B, the same points and some others measured another way; then each row and its match in B
B:
1: [  -2 -305  193  107   95  -88  -76  128 -159  -28  -79  431  320  -63
  -21  -29  262  -34   -6   44  233   98   78   39 -149  137  104  566]
2: [  38  147 -179   17  236 -155   27  -36   26   48 -126   75  170  -65
 -279  -28  -49 -263   -9   36 -190 -287   12  -39  117 -104  -17  -98]
3: [ -93  -25  -77    6 -214   55  107  -41 -143 -203  -49   -1    5   37
   49   41 -191    3  -14   76  -49 -121   65   30   53  -39 -159 -255]
4: [  95   47 -200   -9  103 -180  -18   68   57  102 -104  101  194  -92
 -124  -42 -106  -87  -58   28 -236 -180  -23  -10  100  -59 -125 -210]
5: [-104 -164   21  138  -25   11   29  208 -129  -57 -162   98  125   95
  -21  116  -44  109   -3  -91  -23   59   52  -56   71 -228 -192 -178]
6: [-281 -155  213  195 -248  157  166 -146 -330 -230  102  381   -7  395
  320  392  -31  247  -37   65  251   52   21  -58  -57 -353 -576   25]
7: [-183  -48   93  -47   39  -33   -7  171   10  100   73   -8   -6 -246
 -157  -58  333 -127    0   -6   62  111   17   -4   30   59  399  226]
8: [-141 -108  190   95  235  -81    7  133  -93  127    3  308  165  -28
 -207   36  375  -77   90    6  144  100   25  -73  -85  -70  230  534]
9: [ 129   13 -298  -77  -63 -148  -68  239  168  110  -65  -80  191 -103
  -51 -248 -236   26  -22   65 -219 -197   44   67  122  197  -28 -433]
10: [  36 -185  267   49 -356   52    8 -110 -427 -162  279  272 -131  147
  811  290  -86  431   27  154  199   36   -3  -24   79  -60 -596 -130]
11: [-170   15   -2  -62  -95  -86   27  151   33  101  139   72   38 -191
  -23  -70  220 -133   31  -25    7   58   13   78  -15   24  187  119]
12: [  90  124   20   95  147 -105  -16   38  -66  102    4   -4   57 -202
  -51  -29  -40   33   60  -70 -253 -132  -97  -57  -27  -28  -61 -143]
13: [ -20   19  -37   -1   58  -97  -14   58  -10  114   76   99   46   18
   81   79   28   41  -31   72  -24 -106  -11  -69  170 -110 -156 -155]
14: [  93   40 -289   41  135 -127   48   81  100   72 -234  108  287   85
 -362 -111 -281    6   -8  105 -296 -249   10  -51    4  -16 -113 -226]
15: [ 109  -25  -83 -124   48 -314  -10  -26 -158   30  -21  381  203 -219
   68   12  189 -375   54   45  -63  -67   64  106   94  -63    9  319]
16: [  11  -35  -15  -30  -18 -136  -64   24  -31   77  159  218   93   17
  283   79   80  -10  -76  107  118 -122   22   15  187  -33 -243  -73]
17: [  15  -63  -28  -58  -83   28   54  -53 -143 -104  -50  -24  -37  -68
  -11   29 -108   86  -52  193  -88  -77   21  -64   94   64   22 -121]
18: [ 145  -33 -213    5  -69 -148  -21   92   24   33  -84  145  231   -9
   48  -74 -256   79  -47   61 -209 -176   -2   45   37   43 -284 -306]
19: [-239  -71  263  235   34  130   -1  212  -86  -34   44  -24   47  -50
  -69  -35  174   84   69 -171  163   64   17  -14 -150   33  114   84]
20: [ -56   48  -39   80  100 -101   24  137   44  129    1  134  179  -36
 -183  -84   39  -30   73  -30  -95  -83  -13   -2  -84  -10   23   45]
21: [-123  -61  336  126   70   34   35  -44 -329  -58  121  177  -80  -31
  183  209  258   51   95   -9  171   62   -2  -94    8 -147  -37  273]
22: [ -73    0   33 -103   84 -150  -41  200    8  177   88    2   12 -330
  -91  -90  333 -185   53  -27  -32   82   14   17   95   50  380  193]
23: [  64   45  101   62  276  -79   51  -16 -226   68  -83   79   -7  -73
 -164   96   71   31  152   67 -169  -63  -29 -191   68 -142   89  136]
24: [ -87  -30  -71   48 -181   64   31  140   69  -29   10  -73   92  -45
  -70 -160 -178  170  -40   37  -83  -74   -4   48 -114  200   -3 -252]
25: [  61    8   29   44  102 -117 -136  180  110  126   82   28  213 -295
  -50 -281  120  -79   -5  -35    9 -127   -5   95  -98  346  207   83]
26: [-289   81  294  250 -112  252  154 -197 -251 -105  295   86 -213  393
  328  345  -76  407   32   89  216 -115  -71 -180  -17 -270 -522 -217]
27: [ -41   -4 -178   -9  -60 -104   76   55  -36   -9  -89  150  135   72
  -52   54 -126  -51   -7   44 -140 -111   38    1  100 -174 -207 -195]
28: [ -53 -143   26    9 -271   62   75 -124 -256 -241   48  198   10  190
  335  162 -169  147  -53  201  141 -104   84   12   86  -40 -378 -141]
29: [  23   -9  -77   -5 -208  -48   15  157    3  -17   16  -12  140 -233
  -28 -273 -134   44   86  -17 -166  -44    6  149 -206  303  110  -80]
30: [ -56  -77  192  -86 -282    4    0  -37 -285 -108  259   43 -185 -193
  498  114  134   71   24   71  128   72   19   48  111   52  -65   -6]
31: [ -93 -228  381  179   22  124   45  -40 -359 -146   30  270   30   73
   96  135  161  239   84  112  245  102   24 -103 -178   49   10  445]
32: [  33   28 -123    7   -7 -114   72   98 -112  -41 -159   46  132 -118
 -162  -88 -117 -115  137  -39 -242  -91   50   34  -16  -39   31  -80]
33: [-115  -39  -49  100 -287   70  105  -66  -29  -91   86  201  109  194
  142   72 -262  270 -105  108  -28  -95  -56   35 -156  -25 -448 -240]
34: [-234  -83  135   97 -410  140   99 -168 -163 -160  327  302  -41  317
  534  248 -104  313 -118  161  291  -54  -18   40  -60  -91 -620 -158]
35: [ 162  145 -190  -24  333 -269  -25  -28   43  124 -144  144  239 -205
 -308  -95   21 -335    1   40 -254 -286  -11  -18   98  -23   83   45]
36: [  85 -172  227   55  323 -118  -89   10 -167   84  -23  337  186 -116
  -86   27  320  -21    7  155  154    1   16 -116  -10  110  203  567]
37: [ -55  -77   30  120  135   91   20  122  -61  -57 -183  -94   71   22
 -267  -31  -80  117  -14   57  -45  -86   41 -132   38   28  109 -130]
38: [  28  -30 -140  -18 -181 -115  114  -80  -85  -61   -2  374  237   86
    3  -60 -176   17   55  177  -90 -126   30  101 -189   87 -202  140]
39: [ 120   23  138   71   79  -24 -108  144  -26  109   95 -145   19 -357
   29 -194   23  171   45  -30 -136  -60  -88  -20  -91  317  187  -82]
40: [-329 -174  328  164 -196  117  108   42 -251  -88  174  322    4  111
  185  202  254  159   57  -43  278  226    3    8 -212 -147 -116  363]
41: [-262 -215  206  130 -175  221  149 -114 -311 -299  -42  191  -34  245
   73  269   -5  172  -76  139  237   52   68  -85  -29 -163 -202   93]
42: [ -27   10   29    5 -175    8    0 -143 -145 -171  159   94    4   -5
  352   54  -78  -36  -80  117  147 -226   47   73   99   85 -279 -181]
43: [-210  216  -35   71 -250   71   17  -14   91  -87  350  -88    0   70
  303 -156 -115  -68   31  -11  214 -351   64  188   -8  205 -238 -390]
44: [-143 -196  183  128   46  113   45   20 -173 -123  -71  172   97  111
 -120   63   85  117  -22  128  196   18   59  -93  -68   36   64  247]
45: [ 222   87  -93   56  139 -129  -58  139   -8  141  -24  -41  131  -75
  -13 -183 -220  171  138   53 -251 -242  -20  -62   30  167  -76 -284]
46: [-141  -11  321  136 -102   81   22 -135 -319  -58  336  174 -197  175
  604  372  105  270   -4   48  257  -33  -43 -116  163 -265 -516 -134]
47: [ 114  -19 -156  -87   90 -142  -97  171  159  167  -30  -44  157 -248
 -157 -205  -11   -3  -96  109 -167 -118  -20   -6   83  236  193 -134]
48: [  65   63    9  111  143    9  -52   89  -28  -18  -73 -167   69 -157
 -108 -133 -113   15   15  -25 -117 -220    0  -44   40  144   55 -263]
49: [  55  -94   16 -130   88 -170 -115  141   33  126   62   96  125 -343
  -40 -170  284 -164  -47  105   55    5   37   51   69  274  376  285]
50: [-171 -107  167  170 -332  151   89    5 -300 -250   66   75  -54  108
  372  190 -146  226   21  -84   80   31   20   35  -47 -159 -433 -273]
51: [ -43  -60  -33  -19    9  -57   73   63 -151  -72 -134   82   85  -87
 -168  -20   29 -118   80   47  -83  -20   75   -6   23  -29  149  101]
52: [ -88  -12    1  -40 -145  -20  -49  123   31   -1  157  -42   27 -158
  146 -132   74  -52  -35   29  104  -82   52  102   54  207   80 -114]
53: [ -77  148 -139  -33 -170  -91  117    8   -9   16   91   65   57  -95
  -26 -101  -97  -94  114   -3 -193 -120  -10  104 -102   10  -50 -105]
54: [  75  144 -255  -10  104 -166   48  164  104  149 -158  -65  169 -194
 -368 -199 -164  -88   93  -46 -429 -154  -38    0  -35   14  119 -224]
55: [ -52  -55   21  -11   97 -123  -29  100  -13   87  -33  123  112 -256
 -129   10  229 -158  -84  -31  -60   47  -28   -1   31  -47  151  152]
56: [  88  -15 -138   -9  138 -106  -93  192  196  157  -87  -52  219 -255
 -301 -255  -29    0 -104   62 -187 -121  -40   -2  -34  274  239  -87]
57: [ -19  -26  -91  -30    3  -69  -50  195   95   34  -54  -81  142 -246
 -174 -215   33 -120  -45   -6  -73  -77   40   69   17  205  245  -87]
58: [ -59   77  -74  -57  105  -90  -54  111  263  246  147    1  120 -207
 -244 -214  148  -29 -104  125  -43 -107  -65   -1  -52  267  295   74]
59: [-161  -10 -174   39 -144   85   15  124  237  -19  -19  -91  160    0
 -219 -181 -181   62 -197   75  -28 -154    2   62  -73  204    6 -329]
60: [  58  -41  -39  -42  -23 -122  -90  115   46   89  103   87  136 -150
  110 -133   42   -5  -44   85   23 -107   17   61   48  212   20  -39]
61: [  34 -112  -54   89    7   26  -21  267   25   28 -166  -98  155  -50
 -203 -167 -178  228   21   12 -168  -31   14  -55  -54  152   81 -231]
62: [-161 -160  273  167   69  141   19  -95 -157 -109   53  234   75  105
  -16  121  149  144 -106  153  284  -25   -1  -96 -117   60  -27  310]
63: [  -1   32 -103    1  -23  -59   17  113  -38  -50  -67  -50  105 -107
  -88 -154  -86 -120   88   -1  -90 -163   81   57   43  106   82 -149]
64: [ -69  173  -74  -29   81 -106   32  208   69  207   91 -120    0 -163
 -181 -177   72  -61  198  -41 -179  -81   -2  -13   28   47  254  -87]
65: [-200    0  170   28 -219    9   80 -208 -259 -135  287  302  -87   99
  466  291  138  -32  -42   75  251  -50    7   38   78 -214 -402   56]
66: [  13   11  194  103  -79  -15  -27  128 -240  -14  117  -52  -72 -207
  295   19   24  135  152 -153  -72   23  -30    5   -2   -8 -101 -159]
67: [-163  -39   59  -95 -259  -28   71   56 -130  -33  173   79  -62 -177
  157    2  164  -59   55   30   47  103   32   97  -19   40  116  122]
68: [  55   43  -51  -29  138 -242 -112  145   83  213  139  199  193 -123
   97 -105  188 -160   24   13   55 -153   26   58  121   75  -10   64]
69: [  92  -34  148  133  199   -3  -18   96 -102   99  -26   53  101  -80
 -167 -115   -3  253  130   87  -99  -53  -50 -131 -158  194  154  157]
70: [ 165  113 -110  -64  -15 -130  -49  109  -69   48   61 -138   -5 -166
  162 -165 -153   10  152   47 -171 -234   42   20  178  165  -12 -346]
71: [  88   -7   17   40  -14   23   58   87 -196  -60 -123 -131  -18 -143
 -105  -90 -191  185  153   42 -265  -49   -4  -77  -41   99  106 -164]
72: [-133 -130  252   70   52  -99   38  -42 -169   59  143  520  183  -62
   -9   72  390  -64   54   69  206  130  -21   24 -263   19  100  754]

[-136   58   -1   62   98 -162  -66  -73   67   53 -183   44  119  -19
  205   21 -208  -11  206 -101 -130  -67   33  117  -65   77  -39 -398
  180 -101   94    7  201  135  144]  69
[  -8   94  -33 -111   87 -336  244   54 -174  111  -75   74   19 -153
  301  -86 -120  108  127 -125  248  248   21   99  -97  -81  -14 -192
 -194   31  141   -4 -176  294   62]  37
[  39  -75   70  -23   45  -14  345 -164 -137  108   14   30  -63  173
   24 -430  162  126 -123  173 -103  308   38    6  226  385  -20  313
   22  -32 -123  -64 -169   88  -40]  5
[ 284   61  -11 -300  -20 -456  233  141   48    0    4   88   69  -32
  350 -281 -365  -39 -288 -117  321  235  -19  -31   18 -203   75    5
 -264   49  139  -56 -324  240  222]  44
[  64   41   22 -118   24   59   57  -65  -63  -58  129  -55  -57 -197
   82  -85  -65 -124 -218  121  192  170  109  -49  -78 -159   90   12
 -214  127   48   33 -125  156  -36]  51
[ -86  174  -45   11  147  -71  143 -116 -241   98  -96  -12   39  -58
  144   -5   37  129  142  -60  144  213 -147   62   16   42 -117  -92
  -46  235   31   -4   32  125  -92]  41
[  35   20   78   14    0  238  -44 -225 -104  -36  -35   28   32 -147
  109   68   27  -68  -70   42  -21   42  -40  -51 -214   22   92 -281
   81  -23   32   76    4   -1    5]  54
[  20 -110   72 -170  -89 -216  -80  -42  232 -148  116   60   17 -115
   71 -179 -417 -284 -308  120  -13  158  338  108  -49 -196  197   -8
  -97 -109  144  -75  -37  299  154]  70
[  62   73  189 -124  223 -256  266  184  -18  105   32  -13 -168 -176
  380 -335  -35   23 -126  -10  277  125  186   -7  -96  -62   21 -106
 -131 -193   68   62 -367  274  272]  61
[  98  -31   46  -60  -90   72  266 -223 -159  -87  139   26  -59  -25
  142 -300   60  -39 -258  134   14  228 -119  -93  -34   66   58   99
   40   37  -68   13 -203  -98  -21]  55
[ 104  111   60  142  170  101   58  167 -228  393 -348   52   32 -297
  381  401  194  311  527 -222  163 -149  165   -5 -345  165  -57 -789
 -166 -246  124  189  -84  270  135]  26
[ 367  -91   14 -201 -134   51  245   20   14  -44  132   12  -25  -85
  192 -225 -126  -80 -368  112  154   41   87 -177  -50  -39  195    2
 -217  -81   25   58 -352   13   72]  27
[ 164  -97    4   38 -240   77  110 -166  -49   -9  -23  102   90   17
  126   48 -112   17  -62   49 -131   49   11   34  -32  122   43 -150
   66  -41   10  -24   16  -73   14]  20
[ 194   90  -91 -147  -55 -347  274   72  -81   58  -84   83  121    5
  352  -81 -287  112  -12 -169  219   98 -153   37   26  -81  -39 -162
 -107   97  120  -30 -147   70  103]  62
[ 136  -35   41  -80  -17   58  128  -74  -68    5    7   43   -8 -152
  216 -104  -21  -41  -90   25   64   48   48  -99 -197   19  135 -249
  -74 -143   52   87 -201   80   77]  12
[-196   77  153  164  224  215  101 -236 -214  128  -29  -77 -116   43
  -61 -166  334  117   37  192  -93  265   51   84  153  342 -146  197
  126  112 -143  -21   79  100 -114]  50
[ 354  -25 -276   15 -185  246   47 -117  212   -1   11 -188  254  469
 -172 -169 -153  -19 -258  209 -289 -210 -130 -262  598  397  -71  391
  -25  387 -238  -81  297 -311 -179]  35
[ 241    0  196 -181   65  -86  292  151    4   24  106  -16 -151 -111
  258 -250 -130    5 -377   90  296   97  178   30   36 -104   73  101
 -131  -88   79   24 -398  133  164]  25
[  74    9  263 -131  -94  -17 -141 -231   55 -261  212   82  -79 -215
  170 -214 -170 -365 -545  121   98  360   67  -47 -270 -306  171   14
    4   -5   39  -35 -158  125  238]  67
[-364  187  244  270  331  430 -139 -256 -172   24  -16 -168 -168 -156
  -56  133  271   14   71  190  -56    3   54  176  -15  111 -177  -81
  337  139  -58   66  288  -10 -113]  29
[  28  -58   -7 -102 -154   44  -54 -314   -8 -187  100   65   90  -13
  -56  -96 -201 -205 -296  140  -80  268  -10   27   -9  -62  134  100
    9  148   37  -83   55   60  -77]  32
[ -72   16   36   18   12  -84  205  -74  -43  -55   64  -14  -57 -103
  245 -163 -118  -32  -23   47    4  -18    3   68  -72  -29   -7 -182
  153  -77   42   39  -39  -43   72]  47
[ -34  -52   29 -107  103   47  341 -189 -105  -26   16  -13  -15  185
  -68 -304  -82   93 -215  174  -42  125  -75  175  321  229    8  325
  216   81   14  -60  -75  -45 -181]  1
[ 179  -63  194  -85 -122  -12  101  -31   38  -97  255   12 -173 -229
  233 -286  -30 -213 -406  185  125  238  257 -122 -190 -157  140   35
 -195 -127  -25   25 -306  132  209]  22
[ 114  -55  -54 -298 -144 -344  142  -80   90 -206  113  111   91  -52
  177 -243 -508 -205 -353   -4  129  198  -13   82  -17 -270  182   16
  -69   44  185  -80 -161  125   79]  28
[ 294  -64   76 -167  -94  166  159  -43  -78  -39   92   35  -33 -181
  155  -48  -59  -55 -311   90  195   88   86 -102 -153  -86  190  -87
 -179  -53   70   76 -314   53   20]  65
[-107   -8  -57   58  -98  342 -131 -389  -61 -204  -64   22  174  -43
  -63  320 -255 -100  -17   45 -190 -191 -207  167  -86  -34   74 -334
  406  132  132   39  337 -254 -207]  38
[ 309  -74 -190 -210 -252   20  168 -144 -100  -65  -24  107  210   -4
   79   70 -282   -3 -166  -24   88   93 -142  -45  -18  -50  168 -107
 -171  146  127   -7 -115  -19 -141]  2
[-253   89   65  135  200  290  -49 -241 -196   73  -78  -81  -20  -53
 -165  163  127   76  112  154  -47  138   79  215  106  162 -102   44
  108  224    6  -18  248  133 -252]  63
[ -12 -114  -49   13  -86  119  291 -148  -53  -62   77  -26  -22    9
   70 -137 -103   17  -43  155 -130 -115   14   71   72  136   51  -62
  194  -72   22   41  -13 -163 -120]  18
[  18  183  271  168  356  739 -224 -107 -147  134 -102 -198 -128 -250
  -14  297  393   23  -41  149  108 -172  107 -114 -163  134  -24 -275
   66   45  -58  210   58   19  -45]  53
[-158  192  103  -23  297  148 -179 -344 -102  -22 -161  -22  109  121
 -122  -58   25  -40 -140   29  -40  263 -230   77  136  148  -57  131
  216  300  -10  -70  217  114  -86]  3
[ -40 -223  -75   32 -328 -168  278 -148 -156    9   13  215   33 -217
  233   35 -157   42  247    6 -140  143  205  179 -289   34  133 -426
  -31 -292  147   10  -97  133  -12]  46
[  92 -117 -121  -21 -209   78  223 -257  -67  -89   36   49  107  102
   50 -130 -140   -9  -94  101 -183   13 -135   -3   73  164   70  -30
  148   28  -11  -11   26 -190 -123]  4
[-162  -32  168   12  321   86   68   -5  158   39   28 -138 -155  -31
   54 -369   21  -91  -85  208 -134 -138  306   18   74  212   59  -34
  183 -283  -23   86  -33  152  122]  10
[  45  -53  -67   45 -151   40  120 -326 -145   17 -142  134  189  195
   28  -34  -52   96   40   -5 -241  167 -217   67   96  305  -19  -51
  206   74  -23  -74  132  -92  -95]  6
